Below is a small trained network, with its code and all its weights. Each question gives an input and a target symbol and asks what happens when units are switched off, that is, made to give their printed mean instead of their output.

import numpy as np


def w(rows, s, z=0):
    codes = np.array(rows[::2]) - 128.0
    scale = np.full(codes.shape[1], s)
    scale[-1] = z or s
    return codes * scale


def norm(h):
    return h / np.sqrt((h * h).mean(-1, keepdims=True) + 1e-5)


def f(y):
    return y / 2 * (1 + np.tanh(0.7978845608 * (y + 0.044715 * y**3)))


def softmax(a):
    e = np.exp(a - a.max(-1, keepdims=True))
    return e / e.sum(-1, keepdims=True)


def log_softmax(a):
    a = a - a.max(-1, keepdims=True)
    return a - np.log(np.exp(a).sum(-1, keepdims=True))


def net(x, mask):
    ids = ['αβγδεθλμξπστφψω'.index(c) for c in x.split()]
    T = len(ids)
    res = E[ids] + P[:T]
    u = 0
    for l in range(2):
        r = norm(res)
        for j in range(3):
            rows = slice(3 * j, 3 * j + 3)
            q, k, v = (r @ M[l][rows].T for M in (Q, K, V))
            z = softmax(np.where(np.tri(T) > 0, q @ k.T / 3**0.5, -1e9)) @ v
            o = O[l][rows]
            res = res + np.where(mask[u + j], z, o[:, -1]) @ o[:, :-1]
        u += 3
        y = f(norm(res) @ A[l][:, :-1].T + A[l][:, -1])
        res = res + np.where(mask[u : u + 8], y, B[l][:, -1]) @ B[l][:, :-1]
        u += 8
    return log_softmax(norm(res)[-1] @ U[:, :-1].T + U[:, -1])


Q, K, V, O, A, B = {}, {}, {}, {}, {}, {}
E = w([
[136,102,53,130,103,142,179,125],'α',
[166,115,125,179,196,153,138,227],'β',
[183,65,149,118,74,170,144,87],'γ',
[134,81,135,208,125,159,184,111],'δ',
[124,176,70,124,102,141,98,209],'ε',
[95,112,100,180,112,130,92,227],'θ',
[104,19,136,131,196,210,184,115],'λ',
[248,10,128,89,243,96,137,103],'μ',
[136,14,188,125,146,99,129,171],'ξ',
[148,204,122,138,97,196,67,178],'π',
[198,143,114,133,117,77,156,211],'σ',
[126,144,99,167,187,85,185,144],'τ',
[133,96,159,178,163,78,171,130],'φ',
[100,100,81,52,165,119,145,125],'ψ',
[75,147,136,159,220,206,152,156],'ω',
],0.012)
P = w([
[223,84,53,175,205,125,32,65],'0',
[203,94,54,184,169,108,71,82],'1',
[191,97,61,168,160,112,103,120],'2',
[185,99,77,155,150,118,128,132],'3',
[180,100,92,142,141,120,146,142],'4',
[173,107,105,135,136,125,162,153],'5',
[166,118,119,127,128,118,176,159],'6',
[159,128,133,121,119,117,188,163],'7',
[151,135,149,117,110,120,201,173],'8',
[138,145,164,102,98,115,212,182],'9',
[127,154,177,90,79,120,232,190],'10',
[116,158,188,85,64,126,254,197],'11',
],0.0075)
Q[0] = w([
[90,131,162,110,97,43,40,105],'L0H0',
[241,111,136,151,136,151,183,200],'L0H0',
[141,84,110,125,122,157,181,166],'L0H0',
[110,139,120,115,104,76,119,75],'L0H1',
[101,139,135,113,108,101,106,69],'L0H1',
[126,116,129,119,133,160,152,163],'L0H1',
[166,59,124,134,155,147,150,199],'L0H2',
[128,144,127,167,146,99,114,9],'L0H2',
[81,136,108,84,133,129,93,91],'L0H2',
],0.011)
K[0] = w([
[228,119,64,144,220,203,87,116],'L0H0',
[2,162,175,47,88,150,196,132],'L0H0',
[69,214,224,106,70,112,102,144],'L0H0',
[145,119,111,157,194,96,17,96],'L0H1',
[132,155,87,181,165,74,63,52],'L0H1',
[136,141,166,124,57,127,147,161],'L0H1',
[106,201,153,38,132,91,229,157],'L0H2',
[131,71,46,162,191,92,24,127],'L0H2',
[213,84,47,167,69,161,60,88],'L0H2',
],0.0068)
V[0] = w([
[34,14,168,80,205,142,108,160],'L0H0',
[114,215,87,1,181,187,83,158],'L0H0',
[206,125,72,133,208,155,214,62],'L0H0',
[213,166,127,100,163,120,179,94],'L0H1',
[37,136,192,148,78,189,168,166],'L0H1',
[167,120,143,160,233,150,56,115],'L0H1',
[131,150,127,23,179,199,111,159],'L0H2',
[78,92,135,116,138,196,93,237],'L0H2',
[205,174,103,143,66,200,124,139],'L0H2',
],0.0049)
O[0] = w([
[108,198,31,105,97,81,67,129,168],'L0H0',
[158,129,92,144,127,190,231,99,67],'L0H0',
[79,114,152,42,110,222,156,253,202],'L0H0',
[91,155,106,43,136,164,116,169,135],'L0H1',
[197,159,161,103,211,97,149,30,25],'L0H1',
[2,98,108,137,141,150,130,137,240],'L0H1',
[123,159,72,139,119,156,203,103,155],'L0H2',
[132,188,75,82,116,110,154,27,252],'L0H2',
[195,133,116,130,81,197,92,124,165],'L0H2',
],0.005,0.0026)
A[0] = w([
[41,118,200,149,158,98,132,172,255],'L0N0',
[60,149,158,53,183,171,96,146,121],'L0N1',
[244,106,149,166,124,208,77,146,179],'L0N2',
[194,94,93,3,177,142,126,107,200],'L0N3',
[117,151,156,147,87,101,157,139,187],'L0N4',
[179,64,35,150,61,64,148,102,247],'L0N5',
[79,228,120,166,59,164,87,135,134],'L0N6',
[191,94,140,236,181,145,153,126,233],'L0N7',
],0.0057,0.0025)
B[0] = w([
[93,143,97,170,64,207,225,138,201],'L0N0',
[195,155,204,218,71,90,144,106,141],'L0N1',
[158,127,111,173,87,126,124,179,209],'L0N2',
[122,121,91,125,48,110,167,168,195],'L0N3',
[137,194,55,94,66,155,156,87,153],'L0N4',
[57,186,76,178,109,163,190,153,254],'L0N5',
[128,128,95,119,162,254,100,109,157],'L0N6',
[100,125,128,246,66,118,183,104,241],'L0N7',
],0.0054,0.0043)
Q[1] = w([
[190,77,109,144,36,188,130,141],'L1H0',
[122,118,100,169,42,137,246,212],'L1H0',
[143,176,43,212,80,211,193,171],'L1H0',
[125,198,173,169,208,124,143,165],'L1H1',
[179,99,29,184,2,166,223,202],'L1H1',
[128,130,131,115,120,216,126,161],'L1H1',
[104,100,166,206,66,167,100,133],'L1H2',
[168,96,55,194,73,160,202,173],'L1H2',
[98,159,161,120,156,196,113,173],'L1H2',
],0.0088)
K[1] = w([
[113,178,172,118,184,78,205,188],'L1H0',
[172,142,173,6,153,38,213,76],'L1H0',
[147,164,209,93,85,86,237,80],'L1H0',
[162,30,36,67,110,74,106,30],'L1H1',
[180,229,217,80,141,63,193,85],'L1H1',
[102,105,146,91,130,116,206,177],'L1H1',
[101,167,125,201,81,178,143,149],'L1H2',
[151,255,184,112,124,99,151,115],'L1H2',
[101,117,143,121,58,124,162,249],'L1H2',
],0.0066)
V[1] = w([
[93,46,137,146,171,115,156,90],'L1H0',
[253,40,114,130,179,90,177,145],'L1H0',
[128,123,100,66,216,102,110,119],'L1H0',
[118,116,110,97,87,20,211,85],'L1H1',
[96,189,166,192,201,109,200,148],'L1H1',
[183,232,126,153,233,93,133,197],'L1H1',
[79,168,78,178,128,192,88,126],'L1H2',
[72,152,155,107,68,190,37,88],'L1H2',
[176,135,137,139,186,97,112,97],'L1H2',
],0.0058)
O[1] = w([
[73,175,178,109,84,157,128,109,156],'L1H0',
[94,102,145,127,151,178,87,65,179],'L1H0',
[104,97,83,152,107,159,161,137,56],'L1H0',
[105,63,101,166,84,136,66,192,104],'L1H1',
[100,164,127,130,177,109,108,187,178],'L1H1',
[147,115,121,147,254,184,126,126,125],'L1H1',
[163,151,155,80,149,122,119,106,255],'L1H2',
[169,164,158,153,118,108,186,183,82],'L1H2',
[110,122,123,118,97,179,165,134,30],'L1H2',
],0.0092,0.006)
A[1] = w([
[60,70,92,191,190,24,177,98,158],'L1N0',
[78,81,122,187,141,99,234,150,241],'L1N1',
[55,45,151,14,117,97,159,34,104],'L1N2',
[27,153,165,167,134,56,143,117,94],'L1N3',
[55,138,122,58,142,166,8,165,105],'L1N4',
[116,133,90,93,88,16,149,39,204],'L1N5',
[224,59,132,94,3,76,49,93,26],'L1N6',
[153,164,158,88,163,188,142,212,253],'L1N7',
],0.0061,0.0038)
B[1] = w([
[152,132,105,46,150,213,27,204,190],'L1N0',
[193,185,185,115,79,192,145,109,240],'L1N1',
[76,140,129,142,117,81,121,67,163],'L1N2',
[134,152,140,34,204,112,102,80,162],'L1N3',
[73,130,161,180,171,111,204,136,159],'L1N4',
[136,155,58,131,68,169,1,102,151],'L1N5',
[103,156,78,159,232,53,160,98,136],'L1N6',
[112,41,140,96,137,29,145,56,254],'L1N7',
],0.006,0.0058)
U = w([
[108,104,64,84,40,201,200,214,105],'α',
[136,57,159,202,202,150,154,198,148],'β',
[144,87,135,166,68,18,126,53,127],'γ',
[197,157,181,172,83,166,147,65,148],'δ',
[129,169,48,59,193,102,201,110,1],'ε',
[86,207,76,224,136,92,75,146,192],'θ',
[10,46,137,178,112,219,122,59,150],'λ',
[137,2,106,129,178,187,97,100,104],'μ',
[92,107,225,93,94,57,54,150,140],'ξ',
[203,184,103,110,143,150,28,96,165],'π',
[175,63,149,142,88,64,132,160,119],'σ',
[92,155,112,55,218,149,179,121,168],'τ',
[82,116,221,96,150,132,114,232,82],'φ',
[26,148,81,64,100,76,80,109,99],'ψ',
[122,184,148,150,126,132,233,39,117],'ω',
],0.0085,0.0065)

Each question gives the input, a string of symbols that net reads in full, and the target symbol t.
The units are the heads (3 rows each of Q, K, V and O) and the neurons (one row each of A and B). Each row of codes is followed by its name. A weight is (code - 128) times the scale printed after its matrix; where a second scale follows, it is the last column's (O, A, B and U).
mask holds one flag per unit, layer by layer, with each layer's heads first. A switched-off unit (its flag False) gives its mean, the last column of its rows in O or B, instead of its output. The means were averaged over made-up inputs and are rounded, as every weight is.
A unit's drop is (log p(t) with every unit on - log p(t) with that unit switched off) / (log p(t) with every unit on - log p(t) with every unit switched off).
The circuit of an input: a set's keep is (log p(t) with only the set's units on - log p(t) with every unit switched off) / (log p(t) with every unit on - log p(t) with every unit switched off). Starting from the 12 units with the biggest drops (on a tie, the unit counted first), units are removed one at a time, each time the one whose removal leaves the highest keep (on an exact tie, the one counted first), for as long as the keep stays at least 0.8.
units of the circuit, in order: the units of the circuit, biggest drop first
top k neurons: the k neurons with the biggest drops, biggest first
k most important neurons of layer l: the k neurons of layer l with the biggest drops, biggest first
drop when u is switched off: that unit's drop, to one decimal
input θ θ ε π μ θ θ μ, target π: units of the circuit, in order : L0H0; L1N5
input θ θ μ θ σ σ β μ, target μ: units of the circuit, in order : L1H0; L1H1
input β δ θ θ γ ω, target ω: top 3 neurons : L0N1; L1N0; L0N2
input δ ξ α π μ, target δ: 2 most important neurons of layer 0 : L0N7; L0N3
input φ ψ φ π π ω μ β, target λ: units of the circuit, in order : L1H0
input μ τ θ θ θ θ θ, target π: units of the circuit, in order : L0H1; L0H0; L1N0
input θ ω ε ω θ τ θ ψ φ, target α: units of the circuit, in order : L0N0; L1H1; L0H0
input π π ε λ β γ β ψ β, target α: units of the circuit, in order : L1H1; L0H0
input β θ μ ψ π θ ψ δ α π β ω, target ω: units of the circuit, in order : L1N0; L0N1
input ω θ φ ω θ ψ ψ, target α: units of the circuit, in order : L1H0; L0N3
input σ β ψ μ, target α: units of the circuit, in order : L0N3; L0H1; L0H0
input ω θ ψ λ ξ ξ λ μ ω δ δ, target ξ: units of the circuit, in order : L0H0; L0N5
input β γ γ θ θ θ θ γ ψ τ, target α: units of the circuit, in order : L1H1; L0H0
input β μ α, target λ: units of the circuit, in order : L1H0
input γ ε π γ θ θ μ θ ψ σ, target α: units of the circuit, in order : L0H0; L1H1
input ω λ δ π θ θ ω α φ π, target ξ: 2 most important neurons of layer 0 : L0N0; L0N5
input ε θ π τ λ π μ π λ γ π, target δ: 3 most important neurons of layer 1 : L1N0; L1N3; L1N5
input δ θ ψ α α γ, target γ: units of the circuit, in order : L1N6; L1H1
input φ μ θ τ θ θ τ μ π φ τ, target φ: units of the circuit, in order : L1H1; L0H0
input φ θ μ ψ φ, target α: top neuron : L0N0
input θ θ γ, target θ: 2 most important neurons of layer 1 : L1N6; L1N7
input α β π λ π τ ξ β θ α β, target β: top 2 neurons : L0N5; L1N3
input σ ψ π θ ψ τ σ ξ θ π, target π: top 3 neurons : L0N6; L1N1; L0N0
input π θ δ ψ ψ μ β θ μ φ φ, target φ: top 2 neurons : L0N0; L0N5
input ψ β θ θ β γ ω θ β θ β θ, target θ: top 2 neurons : L0N7; L0N4
input δ μ ψ θ μ θ ξ β λ μ γ, target λ: top 2 neurons : L1N7; L0N2
input φ α ξ σ ψ θ, target α: top neuron : L0N7
input π γ μ θ γ γ θ θ σ δ ψ, target α: drop when L1H2 is switched off : 0.5
input μ θ ψ σ β π β β δ θ θ, target θ: drop when L0H0 is switched off : 1.7
input σ μ μ θ, target λ: drop when L1H0 is switched off : 0.4
